In the rows, 128 means zero.
Here are made-up nodes, facts about them, and rows of numbers that follow some of those facts. Name the node behind each unnamed row.

Some facts about the nodes:
baskedes: κ 293; φ flovu; ξ ramor; σ a
basuba: κ 293; φ flovu; σ a
bebrum: σ a
bedul: κ 293; φ skatus; ξ flovu; σ a
breflu: κ 293; φ ramor; σ c
bruguk: κ 468; φ gronogren; σ d
budos: κ 293; φ klasum; ξ flavo; σ d
bures: κ 293; φ skuron; σ a
burim: κ 265; φ flovu; σ d
deski: κ 468; φ liflaklis; ξ tagu; σ b
digre: κ 293; φ stemin; ξ vibak; σ b
dimon: σ b
dopluklos: κ 265; φ dritum; ξ pidren; σ b
dradil: σ a
drafes: κ 293; φ sugor; σ d
dretromur: κ 468; φ gronogren; ξ dritum; σ a
dribuk: φ flavo; σ b
drila: φ flavo; σ b
dritum: σ d
drogumim: κ 293; φ skuron; ξ bebrum; σ a
drostul: κ 468; φ dribuk; σ a
dugrek: κ 265; φ stopla; σ b
duvar: κ 293; φ pidren; σ b
fanak: φ skatus; σ b
faskul: κ 293; φ gronogren; σ c
flastos: κ 293; φ gronogren; ξ dimon; σ a
flavo: σ a
fleflir: κ 468; φ flovu; ξ tagu; σ c
fleman: κ 468; φ fanak; ξ tola; σ a
flilu: κ 265; φ skatus; ξ seku; σ c
flovu: φ klamur; σ a
fogremo: κ 293; φ gronogren; σ b
fogruros: κ 468; φ kledisa; σ b
fufi: κ 468; φ dribuk; σ c
fusista: κ 265; φ dribuk; ξ pudur; σ a
futoplak: κ 468; φ stemin; ξ skuden; σ a
fuvo: κ 293; φ dribuk; ξ vibak; σ a
gagis: κ 293; φ liflaklis; σ a
geplok: κ 293; φ pidren; ξ dradil; σ a
gradin: κ 293; φ skuron; σ b
grafur: κ 293; φ stemin; σ c
grakler: κ 293; φ dribuk; σ d
grerok: κ 468; φ sugor; ξ gruma; σ a
grezi: κ 293; φ skuron; ξ tola; σ b
grifa: κ 468; φ trirer; ξ stogre; σ c
grisa: κ 265; φ liflaklis; σ a
groklan: φ muter; σ a
gronogren: φ dimon; σ a
grorul: κ 293; φ liflaklis; ξ parin; σ c
grudris: κ 265; φ sugor; σ a
gruma: κ 293; φ fanak; ξ breflu; σ a
gruva: κ 293; φ klamur; ξ truku; σ d
kaposki: κ 293; φ pogre; ξ kledisa; σ d
kemozol: κ 468; φ dritum; ξ bebrum; σ a
kiska: φ truku; σ a
klamur: σ b
klasum: φ ramor; σ c
kledisa: σ a
klodrel: κ 293; φ stagikam; ξ lazil; σ b
kludrito: σ c
klusil: κ 293; φ sugor; σ d
klusto: κ 265; φ tagu; σ a
kofasem: κ 468; φ dribuk; ξ vibak; σ a
kopim: κ 265; φ dritum; σ c
lazil: κ 265; φ liflaklis; σ b
lekor: κ 293; φ liflaklis; σ c
lepuza: κ 265; φ fanak; σ c
liflaklis: φ dritum; σ d
lodrul: κ 265; φ kludrito; ξ liflaklis; σ a
lonom: κ 293; φ skatus; ξ flavo; σ a
lorel: κ 293; φ dritum; σ b
maflek: κ 293; φ skatus; σ b
maflin: κ 293; φ sugor; σ b
muter: σ b
nedrur: κ 265; φ gronogren; σ c
neskobrir: κ 293; φ liflaklis; σ b
nibruskas: κ 468; φ tagu; ξ stopla; σ a
nodre: κ 293; φ skuron; ξ trirer; σ b
nopan: κ 293; φ skuron; σ c
nudru: κ 468; φ gronogren; σ c
parin: φ dradil; σ a
pesa: κ 265; φ gronogren; ξ lazil; σ a
pidren: φ stopla; σ c
piplel: κ 293; φ klasum; ξ skuron; σ b
plezer: κ 293; φ stopla; ξ gronogren; σ b
plinotuk: κ 468; φ sugor; ξ bebrum; σ a
pogre: φ kledisa; σ d
popleril: κ 265; φ dribuk; σ b
pubridrer: κ 265; φ muter; σ d
pudur: κ 293; φ groklan; ξ muter; σ b
punos: κ 293; φ liflaklis; ξ sugor; σ a
ramor: σ a
rastim: κ 468; φ drila; ξ muter; σ b
risku: κ 468; φ sugor; σ c
rubor: κ 293; φ tagu; σ a
rupli: κ 293; φ gronogren; ξ fusista; σ a
seku: κ 293; φ bebrum; σ b
skatus: σ c
skeger: κ 293; φ trirer; ξ fleflir; σ b
skitrelol: κ 293; φ sugor; ξ lazil; σ b
skofol: κ 293; φ trirer; σ a
skuden: κ 293; φ trirer; ξ lorel; σ d
skuron: φ truku; σ b
sobril: κ 293; φ dimon; σ a
stagikam: φ kledisa; σ c
stemin: φ stopla; σ c
stidam: κ 265; φ sugor; σ d
stodos: κ 293; φ skatus; σ b
stoflabal: κ 265; φ tratral; ξ maflin; σ c
stogre: κ 293; φ flavo; σ a
stopla: φ truku; σ d
sugor: φ dritum; σ b
sustin: κ 293; φ stagikam; ξ tagu; σ c
tadak: κ 265; φ flovu; ξ kiska; σ b
tagu: φ ramor; σ b
taplo: κ 265; φ gronogren; σ a
tiklor: κ 468; φ sugor; σ a
tizun: κ 265; φ klasum; σ d
tola: φ klamur; σ d
trakun: κ 293; φ kiska; ξ drila; σ a
tratral: σ d
trilik: κ 293; φ kiska; ξ skuden; σ a
trirer: φ muter; σ a
tritribral: κ 293; φ sugor; σ c
truku: σ c
trusun: κ 265; φ flovu; σ c
tuga: κ 468; φ fanak; σ d
vadrun: κ 265; φ skatus; ξ dribuk; σ c
vapo: κ 293; φ flovu; σ b
veno: κ 293; φ stemin; ξ skuden; σ d
vibak: κ 293; φ klasum; σ d
vogol: κ 293; φ stemin; σ c
voplim: κ 293; φ flavo; ξ muter; σ b
zegur: κ 265; φ skatus; ξ breflu; σ a
zevar: κ 265; φ trirer; ξ nudru; σ b
zipli: κ 468; φ flovu; ξ breflu; σ a
zodrir: κ 293; φ gronogren; ξ plezer; σ a
zubrizol: κ 293; φ klasum; ξ pudur; σ c

Some nodes and their rows:
[115,143,158,120,139,123,151,122,123,114,163,144,154,109,147,123,169,116,112,154,129,145,145,128,115,149,129,125,118,136,134,124,125,168,139,83]: basuba
[133,144,151,121,124,119,155,126,142,129,163,140,155,118,142,118,161,136,104,142,126,153,142,142,121,164,146,128,136,141,125,131,119,165,123,97]: flovu
[117,147,155,127,137,118,153,125,120,104,162,148,148,107,154,117,175,121,109,154,126,143,140,139,119,143,127,134,118,132,131,121,115,170,145,89]: vapo
[151,138,146,131,127,115,115,135,132,131,172,143,144,120,161,117,179,141,91,151,121,146,150,166,106,149,162,115,135,126,117,145,109,144,133,99]: burim
[140,169,135,99,146,123,187,143,147,176,159,164,115,106,133,103,128,159,108,140,128,174,119,154,121,171,145,153,158,126,130,103,96,161,126,93]: muter
[123,167,143,99,163,125,180,141,125,162,158,170,112,92,136,108,139,139,114,157,134,162,125,136,113,152,127,147,136,115,141,102,101,160,143,80]: pudur
[135,147,165,123,119,105,135,132,147,123,163,141,148,110,109,110,171,141,93,146,122,152,152,139,106,152,164,121,138,124,121,149,103,143,110,101]: tiklor
[153,131,162,130,116,114,105,131,135,152,166,139,150,117,147,115,173,131,94,151,124,145,156,148,109,144,158,120,131,133,124,153,114,140,117,104]: taplo
[149,134,145,137,121,110,99,138,126,125,171,147,140,116,157,114,192,136,84,165,126,139,156,164,103,134,167,114,129,110,118,156,103,136,137,105]: vadrun
[114,140,118,116,121,93,158,109,104,100,182,154,153,108,180,116,144,96,117,130,121,117,145,127,88,96,176,136,104,76,120,157,114,168,107,86]: veno
[115,149,148,120,115,123,145,117,124,100,160,153,142,104,144,122,167,128,107,159,123,144,151,127,123,144,133,133,124,130,128,131,117,169,137,90]: klusil
[115,134,168,128,134,119,122,124,118,118,162,149,153,100,139,120,179,107,111,165,129,138,155,116,117,133,128,124,108,126,132,135,118,156,136,92]: zodrir
[113,141,156,133,125,121,122,131,117,87,161,154,146,104,147,121,201,117,98,180,129,139,154,131,129,135,122,120,114,124,124,136,112,160,158,97]: sustin
[137,146,138,120,108,112,155,129,143,115,165,149,147,119,151,119,161,141,98,145,125,151,142,147,133,157,143,135,142,133,113,138,110,169,126,105]: stopla
[123,149,140,118,98,129,164,117,136,98,154,152,149,119,160,128,163,137,105,156,123,155,143,143,164,173,115,145,135,161,123,117,125,191,147,107]: breflu
[131,139,166,131,128,104,119,142,137,122,167,142,153,113,110,108,191,123,87,162,135,145,155,140,102,140,163,114,121,104,124,159,103,133,122,110]: kofasem
[136,146,148,118,105,121,160,121,149,130,160,140,157,124,140,119,152,140,103,139,127,157,142,142,135,172,142,138,142,151,125,132,122,173,117,105]: bebrum
[157,147,149,125,89,117,138,119,145,136,161,137,145,126,149,118,160,153,88,138,116,155,148,166,125,166,152,145,155,153,123,141,112,163,116,107]: lazil
[142,144,140,127,111,109,142,134,149,120,164,156,145,115,138,106,157,148,99,141,113,156,140,157,141,154,164,131,139,131,105,136,99,156,120,121]: nudru
[134,143,151,121,115,117,150,124,143,129,161,142,154,119,137,117,160,134,102,143,127,153,144,139,124,162,146,132,136,140,125,136,117,165,120,101]: dradil
[133,143,151,120,114,117,152,124,144,130,161,142,154,119,138,118,160,135,102,143,128,154,143,138,123,163,146,133,136,139,125,135,119,165,119,102]: parin

Which node is each row?
No name comes twice in this set of rows, the named rows included.
[114,142,169,135,130,120,126,131,117,94,158,148,150,102,143,118,203,113,98,176,133,138,155,132,119,135,116,128,112,124,132,137,111,160,152,94] : skeger
[151,138,139,131,114,113,112,134,132,131,168,148,141,120,161,117,179,141,88,157,124,145,151,166,115,145,165,121,134,122,116,151,107,146,134,108] : lepuza
[135,146,138,128,113,108,138,137,140,112,165,154,144,117,129,108,177,141,89,154,125,151,143,161,126,148,169,123,133,110,112,148,100,150,127,120] : fufi
[113,142,162,131,131,117,130,129,114,100,161,150,148,103,144,116,195,111,102,170,130,137,151,130,112,128,127,129,111,117,133,137,111,159,145,93] : klodrel
[138,134,170,132,137,101,114,142,139,129,164,146,152,107,117,104,183,127,96,155,124,145,152,137,107,137,163,111,122,116,116,152,98,132,115,108] : dretromur
[151,140,142,131,107,113,111,130,132,128,169,147,137,117,156,116,178,145,87,154,120,146,154,162,110,144,165,123,139,123,117,152,107,145,130,105] : kopim
[153,151,147,108,153,120,132,150,135,194,165,155,116,109,127,107,154,147,92,160,141,162,142,152,88,152,162,126,144,106,139,136,102,128,129,93] : fusista
[136,145,141,123,114,107,142,136,137,107,170,150,144,113,154,117,172,136,94,153,123,143,148,149,125,143,145,129,135,120,110,144,102,160,133,102] : stemin
[150,134,159,139,123,110,102,138,124,135,168,141,144,117,149,111,197,130,84,160,128,139,154,163,95,132,162,124,127,114,126,159,102,136,131,104] : zevar
[137,159,154,116,168,105,143,162,135,158,165,164,115,95,106,93,168,144,93,161,134,159,135,153,90,138,166,127,136,84,127,133,80,123,132,98] : rastim
[115,147,161,116,118,121,145,115,126,114,161,146,148,105,133,124,164,121,108,155,129,144,153,115,115,147,130,131,123,135,137,132,122,166,129,85] : gagis

Now the same nodes, written a new way:
Named rows:
[140,154,107,138,143,144,165,122,102,122,100,124,128,118,131,149,96,142,125,128,99,106,129,133,99,121,101,120]: flilu
[130,167,115,110,133,122,175,104,73,135,117,124,111,139,121,121,106,103,113,130,121,92,114,138,112,147,98,100]: zegur
[132,135,137,159,155,132,146,119,130,110,110,149,108,107,129,160,121,170,133,128,85,104,113,130,85,117,117,101]: nedrur
[147,115,150,194,142,133,139,129,132,130,84,103,149,107,142,131,96,165,115,126,86,124,127,152,114,99,115,114]: tizun
[127,133,115,158,151,143,155,143,126,114,98,133,120,98,130,149,121,152,125,133,83,122,135,128,100,118,119,112]: lepuza
[148,132,108,144,150,131,154,111,93,128,110,104,127,113,130,141,88,135,103,124,116,120,134,131,108,117,113,130]: dopluklos
[128,127,123,141,131,139,139,132,154,132,104,132,142,99,141,122,128,167,127,116,148,138,137,129,105,132,135,97]: vapo
[137,112,130,144,129,128,139,133,138,120,106,124,135,94,139,130,136,169,131,109,146,139,137,121,106,129,137,114]: seku
[125,128,110,143,140,131,134,131,147,130,112,129,135,97,140,114,133,170,122,115,153,140,140,118,98,131,140,103]: stodos
[134,145,103,118,139,130,139,109,118,134,106,114,134,120,146,121,119,152,114,113,165,131,136,119,101,138,124,111]: piplel
[130,153,109,115,115,143,140,102,132,135,118,143,127,126,122,123,122,141,136,123,162,119,111,115,114,149,126,93]: bedul
[131,119,139,141,135,111,131,119,133,120,109,138,119,96,137,131,143,189,130,109,153,123,118,126,92,128,147,111]: fogremo
[150,119,118,128,123,121,132,115,118,131,84,117,126,130,144,135,124,148,126,105,164,132,132,114,112,139,123,117]: nodre
[138,160,97,114,144,131,136,131,134,89,157,152,115,90,120,123,136,135,95,123,159,126,138,118,133,137,146,94]: tiklor
[157,214,68,162,96,167,86,88,121,81,121,99,185,133,102,132,81,196,83,140,168,100,182,109,141,148,139,135]: rastim
[169,158,111,73,136,105,159,104,82,111,110,118,129,124,158,137,103,104,98,99,173,106,137,163,130,123,126,109]: deski
[157,150,142,152,156,95,113,116,130,94,115,130,133,96,145,115,121,187,85,104,148,106,135,163,114,118,155,106]: bruguk
[165,190,115,67,131,103,152,99,82,113,102,150,101,169,147,121,123,73,99,114,183,101,119,145,138,158,106,90]: futoplak
[145,182,122,103,128,97,130,104,107,88,141,151,117,119,117,127,134,154,113,123,163,84,125,134,123,147,144,96]: dretromur
[136,126,138,184,155,114,135,134,121,113,97,99,136,100,149,110,103,170,111,118,106,138,136,149,106,125,130,141]: tratral
[153,115,131,153,146,133,142,125,143,117,115,129,117,99,137,150,87,134,125,124,107,147,119,138,110,117,121,131]: sugor

Which node is each row?
No name comes twice in this set of rows, the named rows included.
[120,150,118,160,138,136,156,134,125,117,135,134,117,110,107,119,129,140,125,141,97,112,126,113,110,134,120,100] : klusto
[121,134,114,129,162,120,135,123,131,118,121,146,110,87,146,135,144,190,125,111,149,126,129,114,74,136,137,105] : faskul
[116,174,135,153,155,106,142,118,119,100,153,150,80,111,106,114,130,171,134,135,112,94,100,126,92,152,131,112] : gronogren
[137,172,131,124,128,118,150,84,95,129,120,144,107,144,111,142,95,137,131,136,115,73,88,136,105,136,109,102] : pesa
[151,118,121,150,149,129,154,118,109,127,108,115,124,108,135,146,102,134,115,124,104,126,121,131,111,108,114,120] : lazil
[135,139,141,168,127,121,143,148,134,102,118,140,100,116,112,124,143,132,146,142,111,133,123,111,121,151,114,121] : kiska
[154,131,103,110,150,127,142,147,132,86,121,141,131,85,142,154,136,140,105,106,143,130,156,128,119,111,143,114] : risku
[164,127,131,79,134,99,169,86,61,159,66,91,144,143,194,120,92,108,115,80,188,114,123,170,107,139,114,112] : skuden
[148,165,103,213,93,170,104,112,139,90,108,90,170,124,86,146,86,204,125,147,106,126,169,108,123,146,134,156] : muter
[153,112,162,198,152,109,116,139,135,111,81,108,116,125,145,121,118,149,112,124,112,155,134,138,114,125,113,147] : stopla
[143,127,93,96,141,157,147,107,124,134,103,127,133,114,150,157,117,143,122,112,164,133,134,116,95,125,121,111] : grorul
[150,151,123,138,140,119,126,142,147,99,114,139,136,100,135,126,126,153,97,120,139,118,143,142,128,125,137,99] : fogruros

